Below is a small trained network, with its code and all its weights. Each question gives an input and a target symbol and asks what happens when units are switched off, that is, made to give their printed mean instead of their output.

import numpy as np


def w(rows, s, z=0):
    codes = np.array(rows[::2]) - 128.0
    scale = np.full(codes.shape[1], s)
    scale[-1] = z or s
    return codes * scale


def f(y):
    return y / 2 * (1 + np.tanh(0.7978845608 * (y + 0.044715 * y**3)))


def softmax(a):
    e = np.exp(a - a.max(-1, keepdims=True))
    return e / e.sum(-1, keepdims=True)


def log_softmax(a):
    a = a - a.max(-1, keepdims=True)
    return a - np.log(np.exp(a).sum(-1, keepdims=True))


def net(x, mask):
    ids = ['ΓΣΨαεηθλμ'.index(c) for c in x.split()]
    T = len(ids)
    res = E[ids] + P[:T]
    q, k, v = (res @ M[0].T for M in (Q, K, V))
    z = softmax(np.where(np.tri(T) > 0, q @ k.T / 2**0.5, -1e9)) @ v
    res = res + np.where(mask[0], z, O[0][:, -1]) @ O[0][:, :-1]
    y = f(res @ A[0][:, :-1].T + A[0][:, -1])
    res = res + np.where(mask[1:17], y, B[0][:, -1]) @ B[0][:, :-1]
    return log_softmax(res[-1] @ U[:, :-1].T + U[:, -1])


Q, K, V, O, A, B = {}, {}, {}, {}, {}, {}
E = w([
[115,221,76,148],'Γ',
[123,2,146,106],'Σ',
[141,79,158,129],'Ψ',
[102,71,110,112],'α',
[145,28,199,112],'ε',
[130,133,126,132],'η',
[41,124,69,89],'θ',
[237,69,162,182],'λ',
[96,168,86,123],'μ',
],0.0099)
P = w([
[57,212,171,74],'0',
[141,81,87,194],'1',
[127,72,101,199],'2',
[171,114,171,63],'3',
[182,107,13,155],'4',
[115,68,111,206],'5',
[216,107,179,74],'6',
[176,102,9,153],'7',
[101,67,123,214],'8',
[235,118,180,87],'9',
[177,65,37,158],'10',
[129,53,117,203],'11',
],0.013)
Q[0] = w([
[96,190,251,97],'h1',
[39,130,188,254],'h1',
],0.024)
K[0] = w([
[231,117,54,15],'h1',
[122,206,206,5],'h1',
],0.023)
V[0] = w([
[6,108,10,120],'h1',
[172,8,181,12],'h1',
],0.019)
O[0] = w([
[116,204,190,199,105],'h1',
[76,7,244,154,250],'h1',
],0.018,0.0022)
A[0] = w([
[204,104,100,30,197],'n1',
[81,92,105,235,174],'n2',
[142,93,55,147,88],'n3',
[62,68,74,170,125],'n4',
[93,179,93,56,61],'n5',
[174,209,206,14,92],'n6',
[160,56,43,183,177],'n7',
[130,54,91,196,48],'n8',
[100,105,191,98,87],'n9',
[152,62,85,132,82],'n10',
[131,99,40,169,30],'n11',
[136,88,28,183,181],'n12',
[166,150,101,85,253],'n13',
[105,58,133,21,124],'n14',
[210,141,154,84,43],'n15',
[175,83,79,254,79],'n16',
],0.01,0.005)
B[0] = w([
[137,133,248,79,228],'n1',
[141,89,169,221,198],'n2',
[123,116,165,91,176],'n3',
[187,152,118,84,192],'n4',
[147,49,199,181,144],'n5',
[95,55,199,54,145],'n6',
[110,92,18,190,222],'n7',
[224,197,98,93,203],'n8',
[135,175,70,29,181],'n9',
[201,210,124,115,208],'n10',
[120,178,204,48,162],'n11',
[102,42,52,122,194],'n12',
[90,177,47,122,174],'n13',
[64,127,146,199,255],'n14',
[180,94,193,204,141],'n15',
[42,133,151,97,192],'n16',
],0.016,0.02)
U = w([
[67,103,161,92,198],'Γ',
[161,123,164,133,174],'Σ',
[134,11,94,178,53],'Ψ',
[101,76,122,184,155],'α',
[154,147,93,176,44],'ε',
[88,90,88,157,188],'η',
[120,173,123,161,3],'θ',
[144,69,97,105,71],'λ',
[104,170,104,139,114],'μ',
],0.011,0.0036)

Each question gives the input, a string of symbols that net reads in full, and the target symbol t.
The units are the heads (2 rows each of Q, K, V and O) and the neurons (one row each of A and B). Each row of codes is followed by its name. A weight is (code - 128) times the scale printed after its matrix; where a second scale follows, it is the last column's (O, A, B and U).
mask holds one flag per unit, heads first, then neurons. A switched-off unit (its flag False) gives its mean, the last column of its rows in O or B, instead of its output. The means were averaged over made-up inputs and are rounded, as every weight is.
A unit's drop is (log p(t) with every unit on - log p(t) with that unit switched off) / (log p(t) with every unit on - log p(t) with every unit switched off).
The circuit of an input: a set's keep is (log p(t) with only the set's units on - log p(t) with every unit switched off) / (log p(t) with every unit on - log p(t) with every unit switched off). Starting from the 12 units with the biggest drops (on a tie, the unit counted first), units are removed one at a time, each time the one whose removal leaves the highest keep (on an exact tie, the one counted first), for as long as the keep stays at least 0.8.
units of the circuit, in order: the units of the circuit, biggest drop first
k most important neurons: the k neurons with the biggest drops, biggest first
drop of u: that unit's drop, to one decimal
input Ψ α ε λ, target Γ: units of the circuit, in order : [n8]
input η λ Ψ Ψ α λ λ λ η α η, target η: units of the circuit, in order : [h1 n10 n8 n1]
input η Ψ λ Σ λ η Σ λ Σ, target η: units of the circuit, in order : [h1 n1 n10 n8]
input η Ψ μ Σ Σ, target μ: units of the circuit, in order : [h1 n2]
input α Γ λ θ Σ λ λ λ Ψ μ λ, target Ψ: units of the circuit, in order : [n9 n7]
input λ Σ Σ Σ η ε α α Ψ, target λ: 2 most important neurons : [n12 n7]
input λ Σ λ ε α ε, target λ: 3 most important neurons : [n7 n12 n10]
input λ Σ λ θ λ η α θ η η λ, target η: 3 most important neurons : [n10 n8 n12]
input Σ λ Ψ Ψ λ ε Γ ε μ α α α, target Σ: 3 most important neurons : [n7 n8 n12]
input Σ λ Σ λ Σ α η, target Γ: 2 most important neurons : [n7 n9]
input Γ η λ Σ λ λ Σ ε Σ λ μ, target Σ: 3 most important neurons : [n7 n12 n14]
input Σ α λ λ λ Σ Ψ Σ λ, target Σ: 4 most important neurons : [n8 n7 n12 n2]
input Σ α Ψ λ λ Γ μ λ, target Γ: 2 most important neurons : [n6 n11]
input θ λ Γ λ α λ λ η λ Σ λ Σ, target θ: most important neuron : [n12]
input λ α α η η Γ λ Σ ε λ Γ, target ε: 2 most important neurons : [n8 n1]
input Σ λ Ψ Σ λ ε, target Σ: 2 most important neurons : [n7 n8]
input ε λ θ λ λ η μ, target Γ: 2 most important neurons : [n1 n8]
input λ λ ε λ θ, target ε: 4 most important neurons : [n8 n1 n9 n4]
input λ λ λ λ ε μ, target λ: 2 most important neurons : [n12 n7]
input η μ Σ Σ λ λ λ λ λ ε Σ λ, target η: drop of h1 : 1.2
input α λ Σ μ λ α λ λ Ψ λ μ, target Ψ: drop of h1 : 0.1
input λ α λ Σ Ψ λ η λ λ, target λ: drop of n7 : 0.5
input ε Γ λ η Σ Ψ, target ε: drop of n16 : 0.0
